Here is a tiny trained network, its code and every weight. The questions are about switching its units off for an input and a class, where a switched-off unit gives its printed mean instead of its output.

import numpy as np


def w(rows, s, z=0):
    codes = np.array(rows[::2]) - 128.0
    scale = np.full(codes.shape[1], s)
    scale[-1] = z or s
    return codes * scale


def f(y):
    return y / 2 * (1 + np.tanh(0.7978845608 * (y + 0.044715 * y**3)))


def log_softmax(a):
    a = a - a.max(-1, keepdims=True)
    return a - np.log(np.exp(a).sum(-1, keepdims=True))


def net(x, mask):
    res = np.array(x, float).reshape(1, 5) / 4 @ E
    y = f(res @ A[0][:, :-1].T + A[0][:, -1])
    res = res + np.where(mask, y, B[0][:, -1]) @ B[0][:, :-1]
    return log_softmax(res[-1] @ U[:, :-1].T + U[:, -1])


A, B = {}, {}
E = w([
[29,230,12,145,206],'x0',
[163,135,167,158,165],'x1',
[153,110,133,124,153],'x2',
[48,2,50,234,125],'x3',
[222,152,7,159,86],'x4',
],0.0074)
A[0] = w([
[231,152,71,158,151,122],'N0',
[205,213,149,43,180,106],'N1',
[69,158,53,111,169,93],'N2',
[79,135,143,161,102,204],'N3',
[216,63,2,155,129,106],'N4',
[220,153,121,164,31,79],'N5',
[225,187,167,36,106,145],'N6',
[174,52,119,71,59,103],'N7',
[178,225,130,59,100,174],'N8',
[115,99,194,111,202,141],'N9',
[98,245,159,34,70,196],'N10',
[38,177,111,155,176,176],'N11',
[202,157,180,207,162,255],'N12',
[89,143,117,121,215,103],'N13',
[174,75,231,143,2,175],'N14',
[89,169,100,132,199,148],'N15',
[135,227,27,121,208,95],'N16',
[61,150,93,85,189,94],'N17',
[31,102,220,70,177,76],'N18',
[205,155,64,194,46,117],'N19',
],0.0072,0.0045)
B[0] = w([
[2,196,191,96,119,180],'N0',
[100,54,171,249,141,227],'N1',
[189,158,212,170,129,181],'N2',
[152,156,52,166,182,163],'N3',
[71,122,127,176,121,206],'N4',
[127,184,144,80,109,175],'N5',
[101,125,113,186,170,251],'N6',
[170,146,182,89,128,175],'N7',
[69,44,128,146,153,231],'N8',
[115,196,108,93,149,169],'N9',
[147,113,56,218,213,243],'N10',
[171,67,125,167,144,202],'N11',
[88,123,59,51,198,205],'N12',
[164,166,179,86,110,154],'N13',
[208,142,119,106,178,255],'N14',
[234,144,135,115,113,177],'N15',
[195,181,160,108,108,214],'N16',
[153,133,159,100,93,166],'N17',
[44,173,138,65,82,193],'N18',
[34,157,179,89,119,190],'N19',
],0.0065,0.0077)
U = w([
[107,93,102,213,109,72],'0',
[121,174,97,123,105,244],'1',
[30,252,158,81,65,37],'2',
[153,154,38,111,118,213],'3',
[226,199,122,114,71,3],'4',
],0.011,0.0038)

Each question gives the input, the list of numbers given to net, and the class t.
The units are the neurons (one row each of A and B). Each row of codes is followed by its name. A weight is (code - 128) times the scale printed after its matrix; where a second scale follows, it is the last column's (A, B and U).
mask holds one flag per neuron, in row order. A switched-off neuron (its flag False) gives its mean, the last column of its row in B, instead of its output. The means were averaged over made-up inputs and are rounded, as every weight is.
A unit's drop is (log p(t) with every unit on - log p(t) with that unit switched off) / (log p(t) with every unit on - log p(t) with every unit switched off).
The circuit of an input: a set's keep is (log p(t) with only the set's units on - log p(t) with every unit switched off) / (log p(t) with every unit on - log p(t) with every unit switched off). Starting from the 12 units with the biggest drops (on a tie, the unit counted first), units are removed one at a time, each time the one whose removal leaves the highest keep (on an exact tie, the one counted first), for as long as the keep stays at least 0.8.
circuit, biggest first: the units of the circuit, biggest drop first
most important unit: the unit with the biggest drop
k most important neurons: the k neurons with the biggest drops, biggest first
drop of u: that unit's drop, to one decimal
input [-5,-7,3,-7,-7], class 0: 3 most important neurons	N10, N1, N6
input [-8,-7,3,4,6], class 4: circuit, biggest first	N14, N7
input [1,2,0,-7,4], class 0: circuit, biggest first	N1, N8
input [7,1,0,-1,2], class 4: most important unit	N16
input [-6,6,6,5,-8], class 2: circuit, biggest first	N18, N9
input [-7,5,-3,-8,-7], class 0: 4 most important neurons	N1, N10, N6, N8
input [7,-5,3,-2,6], class 4: circuit, biggest first	N16, N2
input [-3,-3,-8,-2,-5], class 3: circuit, biggest first	N0, N19, N10, N1
input [7,4,7,-8,-8], class 0: 3 most important neurons	N1, N10, N11
input [7,7,-3,-8,-4], class 0: circuit, biggest first	N1, N10
input [-6,2,-1,-6,3], class 0: circuit, biggest first	N1, N6
input [-5,3,-1,3,5], class 2: circuit, biggest first	N19, N10, N0, N5
input [-2,-4,-2,-6,5], class 0: 4 most important neurons	N1, N8, N10, N6
input [5,-2,-4,7,-8], class 2: most important unit	N18
input [0,1,-1,-7,-4], class 0: circuit, biggest first	N1, N10
input [8,2,3,-7,3], class 4: 4 most important neurons	N16, N15, N2, N13
input [7,-1,-3,-6,8], class 2: 4 most important neurons	N0, N19, N16, N14
input [-8,0,-3,5,7], class 4: 3 most important neurons	N14, N7, N8
input [-7,3,1,6,8], class 2: 2 most important neurons	N19, N0
input [5,7,-8,7,-2], class 3: circuit, biggest first	N1
input [0,5,6,-5,8], class 2: 2 most important neurons	N0, N19
input [2,1,-1,4,-8], class 2: 2 most important neurons	N18, N10
input [-1,4,6,-6,0], class 0: drop of N1	0.3
input [0,1,5,4,8], class 2: drop of N19	0.1
input [-7,7,8,-6,-6], class 3: drop of N9	0.2
